Below is a small trained network, with its code and all its weights. Each question gives an input and a class and asks what happens when units are switched off, that is, made to give their printed mean instead of their output.

import numpy as np


def w(rows, s, z=0):
    codes = np.array(rows[::2]) - 128.0
    scale = np.full(codes.shape[1], s)
    scale[-1] = z or s
    return codes * scale


def norm(h):
    return h / np.sqrt((h * h).mean(-1, keepdims=True) + 1e-5)


def f(y):
    return np.maximum(y, 0)


def log_softmax(a):
    a = a - a.max(-1, keepdims=True)
    return a - np.log(np.exp(a).sum(-1, keepdims=True))


def net(x, mask):
    res = np.array(x, float).reshape(1, 2) / 4 @ E
    u = 0
    for l in range(2):
        y = f(norm(res) @ A[l][:, :-1].T + A[l][:, -1])
        res = res + np.where(mask[u : u + 6], y, B[l][:, -1]) @ B[l][:, :-1]
        u += 6
    return log_softmax(norm(res)[-1] @ U[:, :-1].T + U[:, -1])


A, B = {}, {}
E = w([
[55,243,138,51,43,252,146],'x0',
[110,31,81,2,201,53,157],'x1',
],0.0031)
A[0] = w([
[210,76,151,128,203,54,140,29],'0.n0',
[98,3,85,79,163,43,152,100],'0.n1',
[109,197,103,198,117,127,58,4],'0.n2',
[154,111,176,85,198,91,207,55],'0.n3',
[215,126,175,124,199,67,213,47],'0.n4',
[139,83,147,103,228,109,92,107],'0.n5',
],0.0061,0.004)
B[0] = w([
[211,72,91,181,42,155,30,199],'0.n0',
[62,254,207,88,168,218,203,254],'0.n1',
[174,205,219,66,222,143,167,155],'0.n2',
[85,192,174,79,167,181,246,170],'0.n3',
[157,86,104,222,11,27,81,171],'0.n4',
[163,100,115,31,167,49,198,192],'0.n5',
],0.0054,0.0073)
A[1] = w([
[102,179,57,45,89,187,2,90],'1.n0',
[45,168,74,86,42,199,20,75],'1.n1',
[146,148,140,60,147,159,89,3],'1.n2',
[151,106,186,220,182,125,64,101],'1.n3',
[44,183,147,35,97,150,155,105],'1.n4',
[32,61,17,66,93,200,63,247],'1.n5',
],0.0068,0.0029)
B[1] = w([
[104,55,10,216,31,69,49,173],'1.n0',
[78,51,2,200,7,75,39,182],'1.n1',
[160,133,104,200,38,70,70,145],'1.n2',
[4,178,121,121,138,189,140,163],'1.n3',
[99,47,47,151,132,84,101,254],'1.n4',
[171,138,166,219,215,170,85,166],'1.n5',
],0.0075,0.0088)
U = w([
[160,79,176,99,200,201,48,10],'0',
[208,68,166,155,79,16,214,170],'1',
[149,91,163,31,153,166,56,2],'2',
[186,96,152,36,164,208,68,2],'3',
[54,224,207,176,174,198,129,231],'4',
[48,62,58,10,204,60,248,253],'5',
[58,62,2,222,27,57,59,254],'6',
],0.0087,0.0053)

Each question gives the input, the list of numbers given to net, and the class t.
The units are the neurons (one row each of A and B). Each row of codes is followed by its name. A weight is (code - 128) times the scale printed after its matrix; where a second scale follows, it is the last column's (A, B and U).
mask holds one flag per neuron, layer by layer. A switched-off neuron (its flag False) gives its mean, the last column of its row in B, instead of its output. The means were averaged over made-up inputs and are rounded, as every weight is.
A unit's drop is (log p(t) with every unit on - log p(t) with that unit switched off) / (log p(t) with every unit on - log p(t) with every unit switched off).
The circuit of an input: a set's keep is (log p(t) with only the set's units on - log p(t) with every unit switched off) / (log p(t) with every unit on - log p(t) with every unit switched off). Starting from all 12 units, units are removed one at a time, each time the one whose removal leaves the highest keep (on an exact tie, the one counted first), for as long as the keep stays at least 0.8.
units of the circuit, in order: the units of the circuit, biggest drop first
top k neurons: the k neurons with the biggest drops, biggest first
top k neurons in layer l: the k neurons of layer l with the biggest drops, biggest first
input [-3,-3], class 4: units of the circuit, in order => 1.n4; 1.n1
input [-3,4], class 5: top neuron => 0.n1
input [-4,1], class 1: top 3 neurons in layer 0 => 0.n5; 0.n0; 0.n4
input [1,-4], class 4: units of the circuit, in order => 0.n2; 1.n1
input [-8,4], class 1: top 3 neurons => 0.n5; 0.n0; 0.n4
input [-3,2], class 5: units of the circuit, in order => 0.n1; 0.n5
input [-5,4], class 5: top 2 neurons in layer 0 => 0.n1; 0.n3
input [-2,1], class 1: top 2 neurons => 0.n0; 0.n4
input [-7,-7], class 4: top 4 neurons => 1.n4; 1.n3; 1.n1; 1.n0
input [-7,3], class 1: top 2 neurons => 0.n5; 0.n0
input [2,-7], class 4: top 4 neurons => 0.n2; 0.n0; 1.n4; 1.n0
input [2,-6], class 4: top 3 neurons in layer 1 => 1.n4; 1.n0; 1.n1
input [0,0], class 0: top 2 neurons in layer 1 => 1.n1; 1.n0
input [-7,4], class 1: top 3 neurons in layer 0 => 0.n0; 0.n4; 0.n5
input [0,-6], class 4: top neuron => 0.n2
